Here is a tiny trained network, its code and every weight. The questions are about switching its units off for an input and a class, where a switched-off unit gives its printed mean instead of its output.

import numpy as np


def w(rows, s, z=0):
    codes = np.array(rows[::2]) - 128.0
    scale = np.full(codes.shape[1], s)
    scale[-1] = z or s
    return codes * scale


def f(y):
    return np.maximum(y, 0)


def log_softmax(a):
    a = a - a.max(-1, keepdims=True)
    return a - np.log(np.exp(a).sum(-1, keepdims=True))


def net(x, mask):
    res = np.array(x, float).reshape(1, 5) / 4 @ E
    y = f(res @ A[0][:, :-1].T + A[0][:, -1])
    res = res + np.where(mask, y, B[0][:, -1]) @ B[0][:, :-1]
    return log_softmax(res[-1] @ U[:, :-1].T + U[:, -1])


A, B = {}, {}
E = w([
[67,18,115,144],'x0',
[101,146,96,128],'x1',
[124,133,123,125],'x2',
[150,113,153,127],'x3',
[126,105,114,253],'x4',
],0.012)
A[0] = w([
[93,141,200,79,81],'N1',
[109,107,111,44,73],'N2',
[131,246,118,145,201],'N3',
[46,22,132,161,149],'N4',
[165,130,149,184,234],'N5',
[196,123,229,162,198],'N6',
[92,26,64,104,65],'N7',
[124,78,125,166,224],'N8',
[179,180,113,125,201],'N9',
[106,133,176,88,81],'N10',
[204,192,128,120,172],'N11',
[82,141,81,104,228],'N12',
[187,73,68,208,154],'N13',
[151,122,156,135,239],'N14',
[125,126,226,161,111],'N15',
[120,111,123,71,70],'N16',
[63,172,199,218,67],'N17',
[147,63,116,125,71],'N18',
[66,195,124,131,254],'N19',
[86,175,38,164,246],'N20',
[152,134,108,34,74],'N21',
[42,95,207,124,158],'N22',
[210,199,148,132,57],'N23',
[75,140,187,165,80],'N24',
[163,92,120,189,135],'N25',
[82,127,199,85,76],'N26',
[83,88,169,129,65],'N27',
[115,150,147,207,59],'N28',
],0.011,0.0035)
B[0] = w([
[83,214,152,137,169],'N1',
[121,188,101,123,187],'N2',
[165,56,73,113,238],'N3',
[190,114,165,156,254],'N4',
[106,135,179,63,203],'N5',
[149,100,116,46,192],'N6',
[192,84,96,255,212],'N7',
[101,105,117,86,203],'N8',
[181,31,152,136,205],'N9',
[68,224,90,121,159],'N10',
[226,58,137,129,221],'N11',
[75,84,133,105,182],'N12',
[61,209,190,118,224],'N13',
[92,78,170,101,169],'N14',
[155,146,118,62,154],'N15',
[110,191,126,150,165],'N16',
[18,201,115,165,190],'N17',
[200,176,68,199,160],'N18',
[155,67,156,74,195],'N19',
[93,58,162,51,214],'N20',
[82,203,156,139,198],'N21',
[128,29,120,192,185],'N22',
[187,133,92,193,208],'N23',
[115,178,112,143,148],'N24',
[68,187,161,125,193],'N25',
[81,165,95,117,163],'N26',
[140,128,99,186,162],'N27',
[81,199,150,186,186],'N28',
],0.0051,0.0098)
U = w([
[122,96,171,78,254],'0',
[208,133,61,171,74],'1',
[107,255,119,133,30],'2',
],0.0096,0.003)

Each question gives the input, the list of numbers given to net, and the class t.
The units are the neurons (one row each of A and B). Each row of codes is followed by its name. A weight is (code - 128) times the scale printed after its matrix; where a second scale follows, it is the last column's (A, B and U).
mask holds one flag per neuron, in row order. A switched-off neuron (its flag False) gives its mean, the last column of its row in B, instead of its output. The means were averaged over made-up inputs and are rounded, as every weight is.
A unit's drop is (log p(t) with every unit on - log p(t) with that unit switched off) / (log p(t) with every unit on - log p(t) with every unit switched off).
The circuit of an input: a set's keep is (log p(t) with only the set's units on - log p(t) with every unit switched off) / (log p(t) with every unit on - log p(t) with every unit switched off). Starting from the 12 units with the biggest drops (on a tie, the unit counted first), units are removed one at a time, each time the one whose removal leaves the highest keep (on an exact tie, the one counted first), for as long as the keep stays at least 0.8.
circuit, biggest first: the units of the circuit, biggest drop first
unit that matters most: the unit with the biggest drop
top k neurons: the k neurons with the biggest drops, biggest first
drop when u is switched off: that unit's drop, to one decimal
input [-7,2,-7,0,-4], class 1: circuit, biggest first => N23, N11
input [-7,6,-3,-7,-5], class 0: circuit, biggest first => N19, N9
input [-5,-7,-1,8,7], class 0: unit that matters most => N6
input [-4,8,6,-8,-1], class 0: circuit, biggest first => N20, N19
input [7,-1,-2,-1,-1], class 1: circuit, biggest first => N7, N18
input [-7,6,-1,-8,2], class 0: circuit, biggest first => N20, N19
input [7,-1,3,3,8], class 2: circuit, biggest first => N13, N17
input [-1,5,3,-7,7], class 0: top 3 neurons => N20, N19, N21
input [-2,8,-8,-6,5], class 0: top 2 neurons => N20, N19
input [7,4,-3,2,2], class 1: top 2 neurons => N7, N18
input [-7,-6,-8,6,-5], class 1: top 2 neurons => N23, N11
input [-8,3,2,-5,-3], class 1: drop when N23 is switched off => 0.2
input [2,-3,-3,-5,-8], class 2: drop when N5 is switched off => 0.0
input [-2,6,-7,-6,-1], class 0: drop when N7 is switched off => 0.1
input [5,-2,2,0,-5], class 1: top neuron => N7
input [-8,-1,8,-4,3], class 1: drop when N23 is switched off => 0.2
